129	124	128	125	127	128	125	126	128	132	142	126	127	102	127
The fifth entry from the end is 142
Report the third entry.
Answer: 128
The second entry from the right: 102
The 2nd smallest entry is 124

[[133 122 137 133 122 111 132 131 125 127]
 [139 126 136 130 124 107 126 134 122 123]
 [138 109 137 135 122 110 130 138 122 133]
 [117 120 125 126 122 125 134 122 139 126]
 [117 121 124 125 124 121 131 123 141 123]
 [113 135 115 115 127 128 126 117 146 114]
 [138 123 133 128 122 116 129 135 121 128]
 [126 117 133 133 125 106 128 129 136 122]
 [122 108 133 134 116 125 141 127 132 138]
 [126 121 125 124 125 119 126 129 134 124]
 [123 117 121 122 124 126 127 128 137 127]
 [132 122 134 131 123 111 130 131 127 125]]
Report the entry directly below the smallest entry.
A: 125
Report the third entry, reading row by row.
A: 137
The last entry, reading row by row -> 125
The entry in the bottom-left corner -> 132
The top entry of the column that holds the smallest entry: 111
Report the top-left entry.
A: 133
Report the largest entry in the last column.
A: 138
Report the entry just left of the largest entry.
A: 117
The entry just right of the largest entry: 114
Report the smallest entry.
A: 106
The top-right entry is 127
Report the smallest entry in the first column.
A: 113
Report the entry directly below 109.
A: 120
The last entry of the smallest entry's row -> 122
Report the first entry of the smallest entry's row.
A: 126
Report the largest entry in the first column.
A: 139
Report the entry just left of the smallest entry.
A: 125
Report the 3rd-last entry, reading row by row.
A: 131
The top entry of the column that holds the largest entry is 125
The 4th entry in reading order is 133
The fifth entry, reading row by row: 122
Report the second smallest entry.
A: 107
The 5th-last entry, reading row by row -> 111
The entry directly below the largest entry -> 121
The second entry on the diagonal from the top-right corner -> 122

[[136 124 103 124 153 118 148 130 117 147 125]
 [145 138 135 130 123 137 124 129 109 124 121]
 [148 129 141 129 113 138 117 127 108 116 116]
 [111 134 117 128 137 123 137 130 148 137 135]
 [114 114 138 126 113 134 123 126 140 123 134]
 [129 128 150 136 105 147 115 131 121 110 124]]
Indices start at 1.
Find the entry at row 2, column 2.
A: 138
The bottom-left entry is 129
The entry at row 3, column 1 -> 148
Find the entry in row 1 and column 2.
A: 124
Find the entry in the bottom-right corner.
A: 124
Find the entry in row 2 and column 1.
A: 145
The entry just left of the largest entry -> 124
Find the entry directly below the largest entry.
A: 123
The top entry of the column that holds the smallest entry -> 103
Find the entry in the top-right corner.
A: 125
The entry in the top-left corner is 136
The top entry of the column that holds the largest entry -> 153

m =
[[139 120 126 126 133 129 133 127 139 127 125 139]
 [139 120 126 126 133 129 134 127 139 127 125 139]
 [121 137 114 136 126 132 135 133 105 135 146 119]
 [136 122 127 127 139 131 135 128 134 133 127 138]
 [126 126 137 126 142 126 125 128 123 139 130 130]
 [139 120 126 126 134 130 134 127 138 128 126 139]
 [134 123 129 127 141 131 133 128 131 136 128 136]
 [140 119 126 124 124 126 129 127 143 119 122 137]
 [119 128 140 124 135 120 117 129 116 137 132 122]
 [128 125 134 126 142 128 129 128 126 139 129 132]]
Report the entry in the top-left corner.
139
The last entry, reading row by row: 132
The entry just right of 117 -> 129
Report the smallest entry in the last row.
125
The 2nd entry from the end, reading row by row -> 129
The entry directly below the largest entry: 127
The first entry in the row that holds the smallest entry: 121
The entry directly above the largest entry -> 125
The entry just left of the largest entry: 135
Report the bottom entry of the column that holds the smallest entry.
126
Report the 2nd entry in reading order.
120
Report the entry directly above 117.
129
The bottom-left entry -> 128
The third entry, reading row by row is 126
Report the third-last entry, reading row by row.
139
Report the entry just left of the smallest entry.
133
Report the last entry of the largest entry's row.
119
Report the top-right entry.
139
Report the 5th-last entry, reading row by row.
128
The second largest entry: 143
The entry directly below the smallest entry is 134
Report the 3rd entry on the main diagonal.
114
The third smallest entry is 116
The largest entry in the last row: 142
The smallest entry in the first column is 119

arr =
array([[122, 120, 123, 121, 122, 123],
       [126, 130, 120, 118, 128, 129],
       [137, 137, 139, 107, 128, 127],
       [128, 124, 133, 110, 124, 125],
       [130, 137, 120, 109, 135, 134],
       [126, 128, 126, 133, 118, 121],
       [128, 129, 124, 108, 129, 121],
       [129, 124, 122, 143, 123, 118],
       [134, 136, 132, 104, 128, 131],
       [132, 128, 130, 136, 122, 124],
       [134, 124, 127, 108, 130, 125],
       [117, 119, 127, 139, 117, 121]])
Counting starts at 1.
The top-left entry: 122
Find the entry in row 1 and column 2.
Answer: 120
The bottom-left entry is 117
Find the entry just right of the smallest entry.
Answer: 128
Find the entry at row 1, column 3.
Answer: 123
The entry at row 3, column 3 -> 139
The entry at row 3, column 1 is 137
Find the bottom-right entry.
Answer: 121
Find the maximum.
Answer: 143
The entry just right of the largest entry -> 123
Find the entry directly above the largest entry.
Answer: 108
The entry at row 3, column 2 -> 137
The entry just left of the largest entry: 122
The entry just right of 107 is 128
Find the entry in row 2 and column 1.
Answer: 126
Find the entry just left of the smallest entry.
Answer: 132
Find the entry directly below the largest entry.
Answer: 104
The top-right entry is 123
The entry directly above 107 -> 118
Find the entry in row 2 and column 2.
Answer: 130

grid =
[[124 100 123 141 115 150]
 [117 112 125 122 111 126]
 [126 142 130 129 135 122]
 [133 113 124 132 121 138]
 [125 110 136 128 120 137]
 [118 133 125 124 123 121]
 [122 119 132 133 129 130]
 [128 122 129 132 129 128]
 [123 126 132 127 128 134]
 [133 132 124 122 126 127]
 [129 106 129 135 120 142]
 [135 125 126 134 130 134]]
Rows and columns are numbered from 1.
Report the top-right entry.
Answer: 150
The bottom entry of the column that holds the smallest entry: 125
Report the entry in the bottom-left corner.
Answer: 135
Report the top entry of the column that holds the smallest entry.
Answer: 100
The entry at row 2, column 3 -> 125
The entry at row 1, column 3 is 123
Report the entry in row 3 and column 1.
Answer: 126
Report the entry just left of 115.
Answer: 141
The entry directly below the largest entry is 126
Report the entry in the bottom-right corner.
Answer: 134
Report the entry in row 2 and column 1.
Answer: 117
Report the entry just right of 136.
Answer: 128
The entry at row 1, column 1: 124
Report the entry at row 3, column 2.
Answer: 142
Report the entry in row 3 and column 3.
Answer: 130
The entry just left of the largest entry -> 115

Read these off the row that follows.
1) The entry just right of 126?
2) The entry just right of the smallest entry?
3) The entry just left of 122?
4) The entry just left of 106?
array([148, 127, 132, 107, 135, 126, 130, 105, 122, 147, 128, 106, 129,
       148, 128, 141])
1) 130
2) 122
3) 105
4) 128
